[[ 1.63  0.18  0.21  2.44  0.01  2.62 -1.85]
 [ 0.42 -1.53 -0.39  0.48 -0.93 -0.83  1.43]
 [-0.56 -0.29  0.05 -1.95  0.85 -1.63 -4.00]
 [-2.19  1.38 -1.15 -1.33  2.62 -1.14  0.29]
 [ 0.56 -1.10 -1.02  1.23 -0.94 -1.15 -1.10]
 [-2.17  0.79 -3.00 -2.97  0.75  0.80 -1.90]
 [ 1.64 -1.26  1.59  2.95 -1.85 -0.31  0.37]
 [ 0.09  0.03 -0.18  2.40  0.65  1.97  0.99]
 [ 0.10 -0.80 -0.07 -0.07 -1.07  0.02 -0.30]
 [ 0.86 -2.74  0.83  0.66  0.90  3.57 -4.32]
 [ 1.56 -0.98  0.02  0.27 -0.81 -1.67 -0.64]]: -0.64

[[ 0.69  0.50  0.84  0.27 -0.54 -0.78  0.12  1.60  0.09 -0.22  0.28]
 [-1.94 -0.18  0.32  0.45 -0.09 -1.35 -0.42  0.86  0.04 -1.71 -1.19]
 [-1.22 -0.46  0.07 -0.53  0.32  0.07 -0.01 -0.73 -0.02  0.38 -0.70]
 [ 0.77  0.36  0.56 -0.23  0.01  0.00  0.14  0.66 -0.15  2.37  0.33]
 [ 0.21  0.80 -0.13 -0.11  0.03  3.40  0.05 -0.12 -0.13  1.38  0.60]
 [ 0.25 -0.76  0.37 -0.04  0.18 -0.51  0.30 -1.35  0.11  0.11  0.03]
 [-2.09 -0.84  0.13 -0.04 -0.39 -0.96  0.04 -1.01 -0.31  4.41 -0.16]
 [-1.79 -0.35 -0.32 -0.26 -0.07  1.10  0.40 -1.19  0.43 -0.05  0.50]
 [-1.81  1.07  0.21 -0.39  0.32  0.88 -0.39 -1.03  0.65 -0.71  0.23]
 [ 0.38 -0.17 -0.23 -0.29  0.62 -0.55 -0.24 -0.57  0.33 -3.60  0.14]
 [ 0.38 -0.13  0.91 -0.08  0.98  0.79  0.01  0.13  0.03 -1.62 -1.04]]: -1.04

[[-0.38  0.84  1.60 -0.02  3.71  1.38  0.48]
 [-0.36 -0.65 -0.93  1.66  0.11  2.20 -0.45]
 [ 0.03  0.09 -0.18  0.38 -0.13  0.68  0.22]
 [-0.87  0.86 -0.93  1.30  2.44  2.14  1.77]
 [-0.46 -0.74  0.04  0.70  1.92  1.93 -0.82]
 [-1.67  0.01  0.55  0.64  5.01  2.87  0.74]
 [-0.83 -0.16 -0.67 -1.37 -2.18 -2.36  0.81]
 [-1.81 -0.34  0.31  0.18  3.06  1.61  0.30]
 [-0.97  0.07 -1.25  1.67  0.38  1.51  0.81]
 [ 0.55  0.33 -0.13  0.37 -1.66 -0.73  0.32]]: 0.32

[[ 4.60 -3.25 -4.23  2.58 -1.33  4.21 -2.74 -2.73  4.94 -0.07 -4.53]
 [ 0.65 -1.58  2.89  4.80  4.01  0.50 -1.98  2.20  2.23  2.04  1.22]
 [ 2.20 -4.59  3.51  4.64 -2.96  5.09 -1.38  3.35 -2.99  2.36 -4.69]
 [-1.41  1.89  1.87  3.26  1.72  2.03 -3.97 -2.30  5.12 -2.69 -2.00]
 [-3.80  3.70  4.40  3.21  0.94  4.78  4.64  1.86  4.60  4.60 -3.48]
 [-0.09 -1.60  0.94 -3.51  3.61  1.26  3.30 -2.29 -0.14 -3.64  2.84]
 [ 1.92 -4.06  1.27 -3.97  2.80 -0.91  0.82 -5.09 -0.41 -2.28  2.65]]: 2.65

[[ 3.37 -2.23 -2.31  1.49  3.47 -2.35 -0.78  0.04  2.31]
 [ 2.48 -2.23 -2.10  0.77  3.36 -2.35 -1.04 -2.01  3.40]
 [ 2.99 -2.23 -1.57  0.23  3.36 -2.94 -1.04  1.15  2.57]
 [ 2.38 -1.82 -2.31  0.12  3.36 -2.25 -1.63  0.43  2.16]
 [ 2.86 -2.23 -2.31  1.72  3.36 -2.95 -1.04  0.76  2.26]
 [ 2.48 -1.37 -2.31  1.18  3.36 -3.22 -1.04  0.23  2.15]
 [ 2.47 -2.31 -1.26  0.75  5.21 -2.14 -1.88  0.23  1.95]
 [ 2.35 -2.23 -2.31  0.77  3.67 -2.35 -0.87  0.23  2.30]]: 2.30

[[ 1.93  0.72  1.12  1.13 -0.51  0.84 -1.80  0.43]
 [-1.25  1.47 -0.97  1.86 -0.70  4.60 -1.23  0.04]
 [ 1.91 -1.10 -1.84 -3.55 -1.43 -0.77 -0.26  1.74]
 [ 1.76  0.79  1.13  0.90 -1.07  1.07 -1.81  0.47]
 [-2.15  1.45 -0.32  1.58 -2.28  4.52 -0.36  0.12]
 [ 0.16  0.58 -1.68  0.61 -1.63  1.11  0.80  1.60]
 [-2.86  1.29  0.06  1.22 -2.80  3.88  0.70  0.51]
 [ 0.07  0.31 -1.98  0.70 -0.79  1.21  0.86  1.71]]: 1.71
---
[[-2.90 -0.51 -2.62 -4.25]
 [-1.42 -3.50 -3.00 -3.14]] -> -2.62

[[ 2.70 -4.53  3.07  4.26  2.04]
 [ 0.48  3.23 -4.20 -5.52  0.19]] -> 4.26

[[ 5.45  4.99  5.15  5.14  4.47]
 [-5.32 -5.21 -4.90 -4.95 -2.90]] -> 5.14

[[ 2.36  0.00 -2.57 -5.43]
 [ 1.74 -2.97 -1.78 -4.17]] -> -2.57

[[-0.22  3.03  1.34 -1.18 -4.13  0.60]
 [-0.34 -1.61  0.03 -0.52  2.44  0.11]] -> -4.13

[[-0.29 -0.29 -0.27 -0.56 -0.83 -0.51  0.46]
 [ 5.71 -4.35 -3.42 -3.69  4.90 -1.09 -0.57]] -> -0.51

[[-3.06 -4.00  2.90  4.24 -4.27  0.98 -2.42]
 [-5.12 -1.82  3.34  2.25 -3.24  1.17  3.59]] -> 0.98

[[-0.99  5.01 -0.94  0.71  2.69  1.62]
 [-0.02  4.81 -1.82  1.92  0.40  4.56]] -> 2.69

[[-0.46  5.35 -5.00  0.04  2.18  1.25 -2.58]
 [ 4.22 -3.05  2.66  3.41  0.54  0.31 -2.45]] -> 1.25

[[-4.83  0.44  2.56  0.14  0.64  0.09 -0.39]
 [-5.14  0.27  2.22  1.05  2.25 -0.45  0.04]] -> 0.09
---
104  163  147   76  129  226
138  154   41  118  182   57
114  113  222  133  127  128
ans = 133

-835   750   492  -960  -866   807  -637
-616   772  -684   -40  -883  -502   689
 629  -656   578   204   470  -116  -444
ans = 470

3946  4746  3613  4337  7811  3736  2403
2394  7407  1953  5286  1757  2978  7783
7692  2182  2363  8090  7566  1475  6064
ans = 7566

7504  7327  3154  7273  4930
6420  6329  4136  6354  4915
8352  7903  3135  8015  6588
ans = 3135

 77   84  192  206   92
119  188   73   44  109
 61  187   81  198   66
ans = 81

161   54  100  205  198   65  216
 87  159  145  125  122  150  142
100  152  128  142  135  133  145
ans = 135

 47  228  169  143  122  205  208
 87  200  129   78  134  219  207
193  167  160   64  128   63  119
ans = 128
---
502,180,492,606,569,285,510
855,262,345,244,612,302,404
774,393,740,8,750,835,725
--> 510

231,218,198,192,225,57,206 --> 206

79,88,116,153,16,132,197 --> 197

-663,990,521,-296 --> -296

-30,4,-30,26
29,18,30,-24
--> 26

27,-22,30,33,25
30,-21,30,14,43
-2,-6,-20,-26,-16
--> 25
---
0.79,-1.75,3.04,3.98,3.19,3.46,-1.83
1.47,-4.32,1.50,-3.04,-3.26,-1.65,5.03
2.35,2.64,-0.67,5.36,-0.36,2.88,-1.73
out -0.36

-3.08,-1.54,-1.55,0.95,-3.23,1.53
0.80,-1.67,-3.63,1.54,-1.14,-1.84
-0.59,-4.03,0.64,2.42,-5.52,-3.21
out 2.42

4.25,4.21,4.11,4.30,-1.55,-3.88
-2.25,-2.31,-2.45,-2.60,3.18,3.36
4.67,4.69,4.87,4.49,-1.45,-3.71
out 4.49

-2.86,-1.60,1.80,1.12
-4.67,-2.67,-0.46,5.56
2.03,3.45,-0.09,0.03
out 3.45

0.95,2.63,-2.14,1.45,0.91
1.97,-5.01,3.71,-3.81,-0.37
-0.67,3.92,-2.47,2.49,0.81
out -2.47

3.79,-3.57,-1.18,-4.08,-2.11,-1.74,0.47
-4.01,-3.13,-2.50,4.41,3.96,-4.30,-0.88
-4.94,-0.21,0.93,-0.99,-3.50,2.91,1.39
out -3.50
---
[[16 61 84 10 84 42 21]
 [72 68 51 51 37 46 52]]
52

[[22 42 77 20 54 45]
 [20 63 55 30 52  3]
 [54 75 47 32 34 30]]
30

[ 359  -96  579  159 -592 -558]
-558

[[706  97 597 215]
 [109 826 162 773]]
773

[[ 341   77  -62 -232 -317 -593 -214]
 [-408 -333  313  475 -348  477  224]
 [ 440 -132 -478  593 -103 -455  241]]
241

[[-24 -24 -14 -44  -2  27]
 [ -4  25  22   1  39  42]]
42

[[49 54 38 70]
 [26 20 36  5]
 [42 78 37 37]]
37
